Here is a tiny trained network, its code and every weight. The questions are about switching its units off for an input and a class, where a switched-off unit gives its printed mean instead of its output.

import numpy as np


def w(rows, s, z=0):
    codes = np.array(rows[::2]) - 128.0
    scale = np.full(codes.shape[1], s)
    scale[-1] = z or s
    return codes * scale


def f(y):
    return y / 2 * (1 + np.tanh(0.7978845608 * (y + 0.044715 * y**3)))


def log_softmax(a):
    a = a - a.max(-1, keepdims=True)
    return a - np.log(np.exp(a).sum(-1, keepdims=True))


def net(x, mask):
    res = np.array(x, float).reshape(1, 7) / 4 @ E
    y = f(res @ A[0][:, :-1].T + A[0][:, -1])
    res = res + np.where(mask, y, B[0][:, -1]) @ B[0][:, :-1]
    return log_softmax(res[-1] @ U[:, :-1].T + U[:, -1])


A, B = {}, {}
E = w([
[53,159,166,178,241,103,237,122,161,91,37],'x0',
[187,174,101,172,170,200,63,97,247,108,140],'x1',
[141,193,222,120,246,87,100,152,83,11,246],'x2',
[85,40,222,229,107,155,139,240,149,127,188],'x3',
[2,177,92,172,118,147,37,145,58,127,64],'x4',
[165,127,144,140,151,126,120,129,117,152,91],'x5',
[140,171,205,87,89,211,146,140,88,60,69],'x6',
],0.0071)
A[0] = w([
[102,126,106,149,102,166,133,128,155,207,95,100],'n1',
[143,170,87,206,146,155,107,142,254,111,142,124],'n2',
[127,79,128,91,100,164,168,115,161,171,83,101],'n3',
[183,138,105,144,96,148,84,122,113,123,181,137],'n4',
[153,136,152,122,94,119,97,119,134,225,143,143],'n5',
[116,55,50,152,178,27,113,127,121,160,170,173],'n6',
[189,185,174,151,164,119,131,177,70,121,159,107],'n7',
[61,121,127,169,198,140,201,187,170,115,65,77],'n8',
[137,73,77,86,91,167,53,171,81,155,223,112],'n9',
[71,181,124,111,90,141,57,193,90,96,45,253],'n10',
[138,168,73,37,108,44,153,80,160,65,78,90],'n11',
[154,137,101,134,111,148,76,92,103,122,143,151],'n12',
[131,122,140,112,96,51,190,140,55,135,129,188],'n13',
[163,135,155,73,90,144,102,157,131,120,136,138],'n14',
[157,146,137,113,117,139,108,131,89,82,193,111],'n15',
[127,171,79,127,161,92,83,50,121,127,119,140],'n16',
[75,170,113,144,165,123,231,84,174,104,103,93],'n17',
[89,59,88,190,152,169,119,194,139,102,155,135],'n18',
[178,90,178,45,103,108,177,110,160,100,148,150],'n19',
[190,101,155,117,32,158,65,75,73,156,144,102],'n20',
[161,170,103,80,144,127,136,94,107,131,108,77],'n21',
[102,159,153,89,231,106,107,149,132,161,193,92],'n22',
[112,179,116,152,181,99,96,128,110,67,190,100],'n23',
[133,105,199,203,74,115,121,161,144,114,123,80],'n24',
[100,188,51,45,141,80,99,103,103,97,86,105],'n25',
[162,141,150,163,102,163,55,55,230,52,112,142],'n26',
[134,104,180,92,90,207,152,155,102,56,87,180],'n27',
[163,119,203,88,95,163,183,81,166,121,141,161],'n28',
[137,135,176,79,126,129,208,138,184,115,100,116],'n29',
[154,131,126,93,194,105,123,165,101,86,155,95],'n30',
[113,93,65,141,59,173,201,110,194,116,103,126],'n31',
[227,97,110,75,152,99,205,119,177,157,159,110],'n32',
[64,49,151,90,89,61,155,77,47,113,139,101],'n33',
],0.0083,0.0049)
B[0] = w([
[97,129,47,68,170,131,142,163,52,180,166,180],'n1',
[147,145,133,129,48,145,174,102,164,74,14,211],'n2',
[140,132,62,128,174,216,144,150,41,138,98,175],'n3',
[146,122,130,167,153,142,100,94,114,94,103,186],'n4',
[89,147,80,146,188,133,111,97,131,137,84,175],'n5',
[140,148,113,57,154,23,145,214,183,25,35,211],'n6',
[129,162,70,81,130,180,211,123,111,145,154,191],'n7',
[146,71,137,157,159,102,100,42,91,137,158,219],'n8',
[111,60,164,171,184,137,159,54,108,87,109,222],'n9',
[45,162,169,115,192,115,103,174,220,115,125,255],'n10',
[149,41,173,95,97,102,180,144,153,168,203,202],'n11',
[136,71,141,137,133,104,116,98,184,147,121,173],'n12',
[140,171,112,219,20,151,199,132,227,88,25,197],'n13',
[113,106,83,165,191,116,98,95,131,59,103,171],'n14',
[113,165,85,129,178,139,166,85,87,136,111,178],'n15',
[90,89,180,130,86,133,156,191,151,205,140,198],'n16',
[135,22,137,192,199,103,100,29,119,136,130,198],'n17',
[165,69,234,13,56,151,83,160,116,157,174,199],'n18',
[72,180,166,128,128,145,76,170,187,113,142,204],'n19',
[119,90,105,157,181,103,121,57,132,80,150,217],'n20',
[187,44,179,101,100,111,112,107,87,162,188,168],'n21',
[121,181,67,100,124,161,143,132,69,141,134,189],'n22',
[140,155,97,83,138,177,160,136,87,140,133,207],'n23',
[212,43,162,96,122,159,167,151,82,243,253,180],'n24',
[147,54,217,89,88,151,128,170,128,167,175,213],'n25',
[187,141,160,142,43,131,193,134,173,103,71,210],'n26',
[194,103,111,73,125,5,144,185,114,68,105,218],'n27',
[72,142,133,102,152,99,9,188,162,141,119,191],'n28',
[81,143,127,190,204,129,110,135,110,95,132,174],'n29',
[118,164,87,116,145,181,219,61,75,176,106,178],'n30',
[103,173,42,70,179,148,151,143,70,158,115,191],'n31',
[63,186,208,146,159,170,59,164,189,145,192,212],'n32',
[124,138,138,220,66,197,196,126,182,164,106,190],'n33',
],0.0059,0.0095)
U = w([
[185,47,175,85,92,129,140,136,105,203,209,66],'0',
[111,70,119,208,202,101,127,2,94,108,140,64],'1',
[111,179,34,82,161,199,170,121,59,170,143,61],'2',
[150,150,135,171,53,136,176,107,156,109,67,123],'3',
[112,123,129,115,147,111,131,132,134,121,128,255],'4',
[148,124,109,76,152,31,122,174,126,75,95,168],'5',
[39,168,150,141,169,135,60,156,155,152,160,103],'6',
],0.0094,0.0067)

Each question gives the input, the list of numbers given to net, and the class t.
The units are the neurons (one row each of A and B). Each row of codes is followed by its name. A weight is (code - 128) times the scale printed after its matrix; where a second scale follows, it is the last column's (A, B and U).
mask holds one flag per neuron, in row order. A switched-off neuron (its flag False) gives its mean, the last column of its row in B, instead of its output. The means were averaged over made-up inputs and are rounded, as every weight is.
A unit's drop is (log p(t) with every unit on - log p(t) with that unit switched off) / (log p(t) with every unit on - log p(t) with every unit switched off).
The circuit of an input: a set's keep is (log p(t) with only the set's units on - log p(t) with every unit switched off) / (log p(t) with every unit on - log p(t) with every unit switched off). Starting from the 12 units with the biggest drops (on a tie, the unit counted first), units are removed one at a time, each time the one whose removal leaves the highest keep (on an exact tie, the one counted first), for as long as the keep stays at least 0.8.
circuit, biggest first: the units of the circuit, biggest drop first
unit that matters most: the unit with the biggest drop
top k neurons: the k neurons with the biggest drops, biggest first
input [5,8,-2,0,4,4,-8], class 3: unit that matters most	n2
input [-4,8,-1,-8,4,-3,1], class 0: circuit, biggest first	n25, n11
input [-2,1,8,5,-8,-6,2], class 2: circuit, biggest first	n7, n30, n15
input [2,2,1,-6,-6,0,-1], class 0: top 2 neurons	n11, n10
input [0,-6,5,-7,-2,-1,-3], class 0: top 2 neurons	n11, n25
input [-4,-4,8,-8,5,-5,8], class 0: top 3 neurons	n25, n11, n21
input [6,5,-8,6,-6,1,-3], class 2: top 2 neurons	n31, n3
input [-3,-5,2,-4,5,-4,5], class 3: top 3 neurons	n33, n13, n28
input [-4,7,7,-5,7,-4,-6], class 2: top 2 neurons	n23, n22
input [7,5,4,8,8,-3,-8], class 0: circuit, biggest first	n18, n24
input [6,0,-6,5,-7,-4,7], class 5: top 2 neurons	n27, n28
input [-8,8,-5,-5,-2,-5,5], class 1: top 3 neurons	n20, n9, n14
input [1,-8,-4,-4,3,8,-5], class 3: top 2 neurons	n13, n33
input [-5,-2,-1,-1,-4,-2,-2], class 1: circuit, biggest first	n9, n20, n18
input [-3,-6,3,8,8,6,4], class 0: top 3 neurons	n24, n18, n6
input [-1,8,-2,-8,5,5,-6], class 0: circuit, biggest first	n25, n16
input [-6,5,-8,4,7,6,-4], class 2: circuit, biggest first	n1
input [-6,-3,4,3,-5,-8,0], class 4: circuit, biggest first	n19, n21
input [8,2,6,6,-3,-8,1], class 1: top 2 neurons	n17, n8
input [7,8,-8,7,5,0,4], class 2: top 3 neurons	n31, n1, n3
input [4,-3,-6,-3,7,2,3], class 6: unit that matters most	n10
input [-5,-7,2,0,-4,2,-1], class 3: circuit, biggest first	n13, n33
input [8,-6,5,8,4,-4,2], class 0: circuit, biggest first	n18, n24
